Here is a tiny trained network, its code and every weight. The questions are about switching its units off for an input and a class, where a switched-off unit gives its printed mean instead of its output.

import numpy as np


def w(rows, s, z=0):
    codes = np.array(rows[::2]) - 128.0
    scale = np.full(codes.shape[1], s)
    scale[-1] = z or s
    return codes * scale


def f(y):
    return np.maximum(y, 0)


def log_softmax(a):
    a = a - a.max(-1, keepdims=True)
    return a - np.log(np.exp(a).sum(-1, keepdims=True))


def net(x, mask):
    res = np.array(x, float).reshape(1, 6) / 4 @ E
    y = f(res @ A[0][:, :-1].T + A[0][:, -1])
    res = res + np.where(mask, y, B[0][:, -1]) @ B[0][:, :-1]
    return log_softmax(res[-1] @ U[:, :-1].T + U[:, -1])


A, B = {}, {}
E = w([
[103,254,76,241,105,172,174,60],'x0',
[194,48,134,83,24,111,212,164],'x1',
[149,186,42,73,89,112,58,53],'x2',
[38,199,109,27,122,146,125,212],'x3',
[6,55,108,123,117,97,127,146],'x4',
[80,121,126,194,95,160,111,90],'x5',
],0.0086)
A[0] = w([
[103,131,132,176,134,144,131,120,153],'n1',
[246,121,189,191,101,127,140,89,193],'n2',
[104,93,125,82,170,154,183,126,171],'n3',
[104,156,121,58,137,104,146,156,150],'n4',
[105,160,76,142,129,124,90,74,218],'n5',
[50,81,167,117,104,76,115,204,146],'n6',
[122,79,124,129,146,104,54,81,146],'n7',
[129,152,192,137,123,158,161,161,93],'n8',
[179,136,185,155,109,156,160,121,202],'n9',
[151,112,156,97,64,184,116,116,117],'n10',
[110,127,147,153,145,126,113,127,127],'n11',
[127,154,131,133,156,170,160,126,189],'n12',
[93,142,69,90,99,150,162,170,147],'n13',
[191,108,117,51,97,86,93,116,116],'n14',
[124,162,133,133,123,137,85,119,195],'n15',
[105,88,152,163,145,69,184,110,252],'n16',
[160,91,143,126,134,134,131,142,136],'n17',
[103,142,170,129,139,138,126,107,177],'n18',
],0.012,0.0036)
B[0] = w([
[159,145,95,94,114,130,41,158,175],'n1',
[213,161,157,111,64,225,35,146,254],'n2',
[163,124,191,83,107,158,131,165,173],'n3',
[201,178,119,26,118,223,98,55,195],'n4',
[126,171,88,109,62,78,34,49,223],'n5',
[148,191,225,121,73,136,152,131,225],'n6',
[81,124,112,179,64,18,169,154,180],'n7',
[20,142,121,78,72,89,67,89,164],'n8',
[100,106,95,82,161,174,97,96,199],'n9',
[183,130,99,92,117,180,148,158,170],'n10',
[130,147,153,96,146,166,155,78,154],'n11',
[141,92,68,104,90,180,76,154,173],'n12',
[152,147,166,104,65,169,39,113,195],'n13',
[189,158,53,185,80,136,127,47,215],'n14',
[130,113,94,122,120,27,71,3,178],'n15',
[155,151,183,76,21,173,159,185,197],'n16',
[191,168,152,68,96,110,132,143,168],'n17',
[139,158,148,96,150,165,90,111,158],'n18',
],0.0067,0.013)
U = w([
[212,144,126,71,124,241,86,100,143],'0',
[94,58,125,180,163,87,130,128,87],'1',
[125,118,144,86,114,96,249,135,133],'2',
[93,60,68,139,218,120,218,117,1],'3',
[75,124,80,106,126,65,84,55,167],'4',
],0.011,0.0044)

Each question gives the input, the list of numbers given to net, and the class t.
The units are the neurons (one row each of A and B). Each row of codes is followed by its name. A weight is (code - 128) times the scale printed after its matrix; where a second scale follows, it is the last column's (A, B and U).
mask holds one flag per neuron, in row order. A switched-off neuron (its flag False) gives its mean, the last column of its row in B, instead of its output. The means were averaged over made-up inputs and are rounded, as every weight is.
A unit's drop is (log p(t) with every unit on - log p(t) with that unit switched off) / (log p(t) with every unit on - log p(t) with every unit switched off).
The circuit of an input: a set's keep is (log p(t) with only the set's units on - log p(t) with every unit switched off) / (log p(t) with every unit on - log p(t) with every unit switched off). Starting from the 12 units with the biggest drops (on a tie, the unit counted first), units are removed one at a time, each time the one whose removal leaves the highest keep (on an exact tie, the one counted first), for as long as the keep stays at least 0.8.
units of the circuit, in order: the units of the circuit, biggest drop first
top k neurons: the k neurons with the biggest drops, biggest first
drop of u: that unit's drop, to one decimal
input [-3,-6,-2,1,7,6], class 4: units of the circuit, in order => n2
input [8,2,3,4,7,-2], class 4: top 3 neurons => n2, n5, n16
input [-1,-4,-3,-1,0,1], class 4: units of the circuit, in order => n2, n4
input [-5,-6,-2,-5,2,-7], class 2: top 2 neurons => n7, n2
input [-7,-5,-3,-1,5,-2], class 2: top 2 neurons => n2, n7
input [-6,1,0,0,6,2], class 2: top 2 neurons => n2, n7
input [7,-3,5,6,7,-1], class 4: top 2 neurons => n2, n5
input [-6,-8,0,3,4,8], class 4: drop of n15 => 0.0
input [-2,-3,-6,-4,6,-3], class 2: drop of n2 => 0.1
input [-8,-3,6,-8,2,6], class 4: drop of n7 => 0.4
